Below is a small trained network, with its code and all its weights. Each question gives an input and a class and asks what happens when units are switched off, that is, made to give their printed mean instead of their output.

import numpy as np


def w(rows, s, z=0):
    codes = np.array(rows[::2]) - 128.0
    scale = np.full(codes.shape[1], s)
    scale[-1] = z or s
    return codes * scale


def f(y):
    return np.maximum(y, 0)


def log_softmax(a):
    a = a - a.max(-1, keepdims=True)
    return a - np.log(np.exp(a).sum(-1, keepdims=True))


def net(x, mask):
    res = np.array(x, float).reshape(1, 2) / 4 @ E
    y = f(res @ A[0][:, :-1].T + A[0][:, -1])
    res = res + np.where(mask, y, B[0][:, -1]) @ B[0][:, :-1]
    return log_softmax(res[-1] @ U[:, :-1].T + U[:, -1])


A, B = {}, {}
E = w([
[241,224,101,137,170,88],'x0',
[134,169,6,80,78,41],'x1',
],0.013)
A[0] = w([
[174,249,165,158,136,94,83],'N1',
[153,126,69,38,62,105,44],'N2',
[146,158,80,99,68,85,202],'N3',
[56,85,148,89,69,95,92],'N4',
[94,139,153,80,32,158,102],'N5',
[119,125,197,158,137,198,101],'N6',
[122,79,110,51,90,39,120],'N7',
[187,72,120,137,125,211,245],'N8',
[48,49,128,160,87,186,118],'N9',
[65,149,69,86,59,72,92],'N10',
],0.011,0.012)
B[0] = w([
[227,219,200,71,42,153,206],'N1',
[185,125,209,180,247,227,184],'N2',
[183,120,138,158,131,31,246],'N3',
[140,147,191,41,39,212,187],'N4',
[186,191,174,60,73,135,164],'N5',
[221,66,90,187,225,156,209],'N6',
[173,29,144,140,254,119,192],'N7',
[158,70,60,136,145,12,239],'N8',
[226,161,121,63,125,130,239],'N9',
[219,130,125,201,177,123,204],'N10',
],0.0086,0.014)
U = w([
[160,81,109,202,205,129,74],'0',
[176,207,156,33,58,154,116],'1',
[117,75,12,131,107,3,254],'2',
[25,194,83,114,117,161,94],'3',
[1,141,131,176,109,133,90],'4',
[58,157,151,170,118,168,97],'5',
],0.011)

Each question gives the input, the list of numbers given to net, and the class t.
The units are the neurons (one row each of A and B). Each row of codes is followed by its name. A weight is (code - 128) times the scale printed after its matrix; where a second scale follows, it is the last column's (A, B and U).
mask holds one flag per neuron, in row order. A switched-off neuron (its flag False) gives its mean, the last column of its row in B, instead of its output. The means were averaged over made-up inputs and are rounded, as every weight is.
A unit's drop is (log p(t) with every unit on - log p(t) with that unit switched off) / (log p(t) with every unit on - log p(t) with every unit switched off).
The circuit of an input: a set's keep is (log p(t) with only the set's units on - log p(t) with every unit switched off) / (log p(t) with every unit on - log p(t) with every unit switched off). Starting from all 10 units, units are removed one at a time, each time the one whose removal leaves the highest keep (on an exact tie, the one counted first), for as long as the keep stays at least 0.8.
units of the circuit, in order: the units of the circuit, biggest drop first
top k neurons: the k neurons with the biggest drops, biggest first
drop of u: that unit's drop, to one decimal
input [-6,6], class 0: top 3 neurons : (N7, N10, N1)
input [3,-1], class 2: units of the circuit, in order : (N4, N2)
input [-3,-1], class 2: units of the circuit, in order : (N2)
input [-3,-2], class 2: units of the circuit, in order : (N2, N8)
input [-3,-3], class 2: units of the circuit, in order : (N2, N8)
input [-4,-3], class 1: top 4 neurons : (N9, N7, N3, N4)
input [-5,5], class 0: top 4 neurons : (N7, N10, N1, N2)
input [-6,5], class 1: top 2 neurons : (N4, N5)
input [-7,8], class 0: top 2 neurons : (N7, N10)
input [3,0], class 2: top 2 neurons : (N4, N9)
input [3,1], class 2: top 4 neurons : (N4, N9, N2, N5)
input [-7,-5], class 1: top 2 neurons : (N9, N4)
input [-6,-4], class 1: top 2 neurons : (N9, N4)
input [5,-1], class 1: units of the circuit, in order : (N1)
input [5,2], class 1: top 2 neurons : (N1, N8)
input [3,-2], class 2: top 3 neurons : (N4, N2, N9)
input [6,6], class 0: top 2 neurons : (N2, N7)
input [0,-2], class 2: drop of N2 : 0.3
input [-1,8], class 0: drop of N2 : 0.1
input [8,5], class 1: drop of N1 : 4.3
input [3,8], class 0: units of the circuit, in order : (N2)
